[[127 113 134 126 136]
 [128 142 137 135 138]
 [132 100 128 127 124]
 [130 116 129 140 128]
 [130 133 125 151 124]
 [137 137 118 118 146]
 [130 152 133 127 117]]
->
[[137 137 118 118 146]
 [130 133 125 151 124]
 [132 100 128 127 124]
 [130 116 129 140 128]
 [130 152 133 127 117]
 [127 113 134 126 136]
 [128 142 137 135 138]]

[[130 129 147]
 [142 109  98]
 [145 105 102]]
->
[[142 109  98]
 [145 105 102]
 [130 129 147]]

[[130 118 129 126 126]
 [132 140 120 136 123]
 [119 129 133 134 132]
 [127 116 125 136 129]
 [141  99 126 122 150]]
->
[[132 140 120 136 123]
 [127 116 125 136 129]
 [141  99 126 122 150]
 [130 118 129 126 126]
 [119 129 133 134 132]]

[[110 123 136 146 114 123 134 133]
 [157 134 151 107 108 141 115 127]
 [114 113 123 106 132 126 112 114]
 [110 122 137 146 115 123 132 133]]
->
[[114 113 123 106 132 126 112 114]
 [110 123 136 146 114 123 134 133]
 [110 122 137 146 115 123 132 133]
 [157 134 151 107 108 141 115 127]]

[[126 131 128 128 125 129 126 130]
 [127 134 124 136 134 123 132 130]
 [118 134 126 128 136 135 136 131]
 [116 129 132 115 141 135 124 130]
 [126 128 127 128 134 127 126 124]
 [105 124 121 107 139 145 129 131]
 [128 145 140 142 125 110 137 119]
 [107 132 113 111 135 150 140 140]
 [109 134 106 119 136 151 143 143]
 [129 126 133 123 130 126 126 127]
 [123 144 138 147 133 120 131 120]
 [132 138 130 134 132 123 134 125]]
->
[[109 134 106 119 136 151 143 143]
 [107 132 113 111 135 150 140 140]
 [105 124 121 107 139 145 129 131]
 [127 134 124 136 134 123 132 130]
 [118 134 126 128 136 135 136 131]
 [126 128 127 128 134 127 126 124]
 [126 131 128 128 125 129 126 130]
 [132 138 130 134 132 123 134 125]
 [116 129 132 115 141 135 124 130]
 [129 126 133 123 130 126 126 127]
 [123 144 138 147 133 120 131 120]
 [128 145 140 142 125 110 137 119]]

[[147 126 149 125 131 127 123 127 128]
 [128 153 107 130 119 131 113 126 136]
 [139 117 129 131 115 107 114 134 126]
 [134 134 108 118 142 148 123 128 121]]
->
[[128 153 107 130 119 131 113 126 136]
 [134 134 108 118 142 148 123 128 121]
 [139 117 129 131 115 107 114 134 126]
 [147 126 149 125 131 127 123 127 128]]
---
[[126 110 109 149]
 [ 99 145 134 102]
 [102 123 151 151]]
->
[[ 99 145 134]
 [102 123 151]]

[[105 129 116 115]
 [105 114 134 138]
 [101 118 127 131]
 [113 112 140 144]]
->
[[105 114 134]
 [101 118 127]]

[[116 149 119 153]
 [122 129 134 132]
 [150 111 116 149]]
->
[[122 129 134]
 [150 111 116]]

[[128 143 120 110 143]
 [145 134 105 113 105]
 [124 130 138 112 143]]
->
[[145 134 105]
 [124 130 138]]

[[125 135 147 151 121]
 [121 137 157 142 116]
 [111 109 132 122 145]
 [135 111 153 104 133]
 [138 138 131 127 154]]
->
[[121 137 157]
 [111 109 132]]

[[141 143 100 111]
 [118 126 148 135]
 [130 150 143 118]]
->
[[118 126 148]
 [130 150 143]]

[[123 130 143]
 [137 143 122]
 [132 100 122]
 [137 132 117]
 [137 119 122]]
->
[[137 143 122]
 [132 100 122]]

[[127 121 139 132 121]
 [126 111 126 137  99]
 [130 126 129 128 127]
 [130 115 131 121 121]
 [130 124 133 124 114]]
->
[[126 111 126]
 [130 126 129]]

[[156 123 114]
 [122 149 103]
 [154 137 135]
 [125 146 149]]
->
[[122 149 103]
 [154 137 135]]
---
[[128 126 128 124]
 [131 133 134 131]
 [112 108 106 128]
 [148 153 150 152]]
->
[[133 134]
 [108 106]]

[[118 128 115 115 110]
 [119 130 135 142 157]
 [126 128 128 128 127]
 [123 123 124 126 133]]
->
[[130 135]
 [128 128]]

[[137 130 112 142]
 [134 135 152 135]
 [144 132 127 119]
 [123 121 128 128]]
->
[[135 152]
 [132 127]]

[[120 115 107]
 [120 115 106]
 [136 141 149]
 [118 113 102]
 [121 117 110]]
->
[[115 106]
 [141 149]]

[[138 143 134]
 [136 115 117]
 [106 136 139]]
->
[[115 117]
 [136 139]]

[[155 113 141 136]
 [130 105 130 107]
 [115 148 111 137]
 [137 144 145 150]]
->
[[105 130]
 [148 111]]

[[104 118 147 150]
 [127 146 131 133]
 [147 124 120 142]
 [137 142 152 149]
 [131 155 108 138]]
->
[[146 131]
 [124 120]]
---
[[134 133 138 130 133 128 134 116 141 132 133 138]
 [132 156 127 129 129 122 106 126 134 100 129 117]
 [129 117 129 122 124 124 128 114 120 137 123 134]]
->
[[132 156 127 129 129 122 106 126 134 100 129 117]
 [134 133 138 130 133 128 134 116 141 132 133 138]
 [129 117 129 122 124 124 128 114 120 137 123 134]]

[[141 156]
 [120 123]
 [115 105]
 [126 126]
 [124 137]
 [129 139]
 [118 115]
 [116 113]
 [117 116]
 [118 117]]
->
[[141 156]
 [129 139]
 [124 137]
 [126 126]
 [120 123]
 [118 117]
 [117 116]
 [118 115]
 [116 113]
 [115 105]]

[[113 130]
 [108 116]
 [148  99]
 [120 120]
 [104 129]
 [127 139]]
->
[[127 139]
 [113 130]
 [104 129]
 [120 120]
 [108 116]
 [148  99]]

[[126 138]
 [125 140]
 [123 103]
 [127 132]
 [128 118]
 [124 142]]
->
[[124 142]
 [125 140]
 [126 138]
 [127 132]
 [128 118]
 [123 103]]

[[124 134 122 107 115 121]
 [128 120 124 137 124 117]
 [137 139 142 146 147 145]
 [123 142 126 108 120 145]
 [131 121 125 138 126 119]
 [123 138 138 131 143 149]
 [137 144 144 145 148 151]
 [136 125 141 152 149 140]
 [124 122 124 120 123 121]]
->
[[137 144 144 145 148 151]
 [123 142 126 108 120 145]
 [137 139 142 146 147 145]
 [123 138 138 131 143 149]
 [124 134 122 107 115 121]
 [136 125 141 152 149 140]
 [124 122 124 120 123 121]
 [131 121 125 138 126 119]
 [128 120 124 137 124 117]]

[[145 135 123 122 122 132]
 [129 114 132 118 128 129]
 [124 133 126 109 124 121]
 [150 130 122 120 123 126]
 [118 124 131 139 141 118]
 [127 115 121 121 130 128]
 [135 140 122 130 116 137]]
->
[[135 140 122 130 116 137]
 [145 135 123 122 122 132]
 [124 133 126 109 124 121]
 [150 130 122 120 123 126]
 [118 124 131 139 141 118]
 [127 115 121 121 130 128]
 [129 114 132 118 128 129]]
